Below are the code and all the weights of a small trained network. Each question names an input and a class and asks about switching units off, where a switched-off unit gives its printed mean instead of its output.

import numpy as np


def w(rows, s, z=0):
    codes = np.array(rows[::2]) - 128.0
    scale = np.full(codes.shape[1], s)
    scale[-1] = z or s
    return codes * scale


def f(y):
    return y / 2 * (1 + np.tanh(0.7978845608 * (y + 0.044715 * y**3)))


def log_softmax(a):
    a = a - a.max(-1, keepdims=True)
    return a - np.log(np.exp(a).sum(-1, keepdims=True))


def net(x, mask):
    res = np.array(x, float).reshape(1, 7) / 4 @ E
    y = f(res @ A[0][:, :-1].T + A[0][:, -1])
    res = res + np.where(mask, y, B[0][:, -1]) @ B[0][:, :-1]
    return log_softmax(res[-1] @ U[:, :-1].T + U[:, -1])


A, B = {}, {}
E = w([
[99,97,124,222,66,139,120,106,199,142,181],'x0',
[81,255,66,175,105,154,129,135,129,71,108],'x1',
[98,144,229,133,138,206,96,106,135,94,103],'x2',
[204,151,150,101,40,163,157,141,99,156,147],'x3',
[118,113,146,133,45,50,60,153,115,95,39],'x4',
[122,76,82,121,107,191,203,107,146,118,20],'x5',
[119,93,85,103,109,179,70,133,78,68,175],'x6',
],0.0066)
A[0] = w([
[114,225,92,154,114,154,121,129,132,103,122,25],'neuron 1',
[99,95,123,203,66,144,132,115,175,141,180,73],'neuron 2',
[128,188,172,129,153,69,70,126,118,137,213,16],'neuron 3',
[128,84,67,91,121,180,67,127,89,69,166,80],'neuron 4',
[141,185,178,151,159,76,186,124,169,172,92,101],'neuron 5',
[134,150,132,124,185,161,153,133,133,154,185,59],'neuron 6',
[115,87,115,128,125,157,161,125,137,132,83,83],'neuron 7',
[72,108,101,139,221,100,100,114,146,99,104,80],'neuron 8',
[173,162,147,93,61,152,158,141,115,137,153,95],'neuron 9',
[165,155,150,108,64,153,147,126,103,138,132,88],'neuron 10',
[130,96,88,136,138,181,166,116,137,120,69,57],'neuron 11',
[145,156,125,71,163,121,133,143,87,126,107,112],'neuron 12',
[119,127,207,137,147,184,104,116,139,113,107,62],'neuron 13',
[106,206,81,150,123,135,142,137,120,101,113,45],'neuron 14',
[125,132,96,130,179,179,183,124,141,129,164,67],'neuron 15',
[142,125,57,127,123,84,145,144,115,141,156,76],'neuron 16',
[133,150,134,82,153,119,135,140,110,109,111,86],'neuron 17',
[117,128,135,134,80,79,86,137,128,119,79,67],'neuron 18',
[143,115,45,123,127,62,153,130,133,152,139,61],'neuron 19',
[139,160,125,76,162,131,132,128,92,125,102,93],'neuron 20',
[127,116,142,121,98,93,95,147,115,104,89,64],'neuron 21',
[96,150,201,135,130,169,121,128,132,115,116,94],'neuron 22',
[116,103,104,124,116,168,149,118,137,126,84,49],'neuron 23',
[79,106,125,151,182,116,114,133,141,112,123,91],'neuron 24',
[156,4,186,103,152,111,131,135,128,148,147,2],'neuron 25',
],0.016,0.0083)
B[0] = w([
[120,130,148,45,178,109,130,96,133,197,137,204],'neuron 1',
[168,96,136,197,249,98,109,139,145,96,120,242],'neuron 2',
[153,135,131,64,82,61,149,216,120,71,119,222],'neuron 3',
[3,115,130,182,111,144,152,174,131,152,117,235],'neuron 4',
[8,107,121,180,121,149,136,181,123,150,132,254],'neuron 5',
[117,124,136,144,72,79,128,47,121,106,110,187],'neuron 6',
[145,143,144,97,103,80,128,171,117,96,138,190],'neuron 7',
[205,150,108,170,89,167,134,153,137,191,147,233],'neuron 8',
[182,148,122,164,84,160,126,148,123,185,138,196],'neuron 9',
[170,145,109,153,89,159,130,145,138,166,138,179],'neuron 10',
[146,139,139,85,97,74,124,187,122,82,140,209],'neuron 11',
[157,104,135,180,204,112,112,131,145,94,130,212],'neuron 12',
[123,124,102,99,132,209,122,97,114,73,131,199],'neuron 13',
[112,117,150,51,164,118,121,109,130,197,134,203],'neuron 14',
[123,126,132,161,68,83,118,41,123,118,106,205],'neuron 15',
[130,133,113,96,128,210,125,117,125,87,109,196],'neuron 16',
[148,106,134,145,169,113,111,125,144,110,127,170],'neuron 17',
[126,122,134,161,87,90,134,34,123,117,124,213],'neuron 18',
[128,135,122,89,124,223,114,105,112,61,132,216],'neuron 19',
[154,111,127,168,201,106,116,123,148,106,131,196],'neuron 20',
[122,133,129,148,86,92,139,62,126,106,125,187],'neuron 21',
[135,128,94,96,125,196,132,112,122,77,123,201],'neuron 22',
[134,139,136,95,113,91,136,174,113,105,131,167],'neuron 23',
[178,135,135,155,102,160,133,138,117,165,136,183],'neuron 24',
[108,156,138,41,184,113,124,91,137,218,135,248],'neuron 25',
],0.027,0.0074)
U = w([
[109,148,154,46,186,108,100,87,136,225,151,3],'0',
[150,150,142,86,93,49,127,213,104,78,142,140],'1',
[117,121,132,178,72,70,110,12,117,122,112,109],'2',
[127,132,85,96,144,240,90,102,107,73,133,186],'3',
[169,83,134,203,227,101,72,139,168,121,141,152],'4',
[196,162,99,184,94,164,114,157,137,225,167,187],'5',
[3,104,123,182,125,140,131,175,127,170,131,163],'6',
],0.0061,0.0018)

Each question gives the input, the list of numbers given to net, and the class t.
The units are the neurons (one row each of A and B). Each row of codes is followed by its name. A weight is (code - 128) times the scale printed after its matrix; where a second scale follows, it is the last column's (A, B and U).
mask holds one flag per neuron, in row order. A switched-off neuron (its flag False) gives its mean, the last column of its row in B, instead of its output. The means were averaged over made-up inputs and are rounded, as every weight is.
A unit's drop is (log p(t) with every unit on - log p(t) with that unit switched off) / (log p(t) with every unit on - log p(t) with every unit switched off).
The circuit of an input: a set's keep is (log p(t) with only the set's units on - log p(t) with every unit switched off) / (log p(t) with every unit on - log p(t) with every unit switched off). Starting from the 12 units with the biggest drops (on a tie, the unit counted first), units are removed one at a time, each time the one whose removal leaves the highest keep (on an exact tie, the one counted first), for as long as the keep stays at least 0.8.
units of the circuit, in order: the units of the circuit, biggest drop first
most important unit: the unit with the biggest drop
top k neurons: the k neurons with the biggest drops, biggest first
drop when u is switched off: that unit's drop, to one decimal
input [-4,3,-8,-8,-5,6,-7], class 3: units of the circuit, in order	(neuron 19)
input [6,-1,0,-8,7,7,6], class 5: top 3 neurons	(neuron 8; neuron 24; neuron 3)
input [2,-3,8,-4,-2,-4,6], class 3: top 2 neurons	(neuron 13; neuron 22)
input [-5,4,5,-2,-5,-2,6], class 6: top 2 neurons	(neuron 4; neuron 2)
input [-3,0,1,2,-6,5,-1], class 2: top 2 neurons	(neuron 15; neuron 3)
input [-7,5,5,-5,-8,-1,1], class 2: top 2 neurons	(neuron 15; neuron 6)
input [-7,-6,6,-8,2,-5,8], class 5: top 3 neurons	(neuron 8; neuron 24; neuron 5)
input [1,-7,-7,3,-1,-2,7], class 0: top 4 neurons	(neuron 25; neuron 5; neuron 13; neuron 22)
input [3,5,5,-4,7,7,-3], class 1: top 4 neurons	(neuron 11; neuron 23; neuron 7; neuron 15)
input [8,-5,-1,3,-2,8,-7], class 1: top 3 neurons	(neuron 11; neuron 7; neuron 23)
input [-6,0,-6,-6,-6,-5,1], class 2: top 2 neurons	(neuron 6; neuron 15)
input [6,-3,1,4,-5,-2,5], class 4: top 3 neurons	(neuron 2; neuron 5; neuron 18)
input [-2,-1,6,-7,-6,3,1], class 5: top 4 neurons	(neuron 8; neuron 24; neuron 18; neuron 19)
input [3,8,-5,2,-4,-5,-6], class 0: most important unit	neuron 1
input [0,-7,5,-2,-2,-5,8], class 6: drop when neuron 14 is switched off	0.5
input [-1,-7,-3,3,4,7,-2], class 0: drop when neuron 23 is switched off	-0.1
input [6,4,-5,-4,4,-6,2], class 1: drop when neuron 12 is switched off	0.5
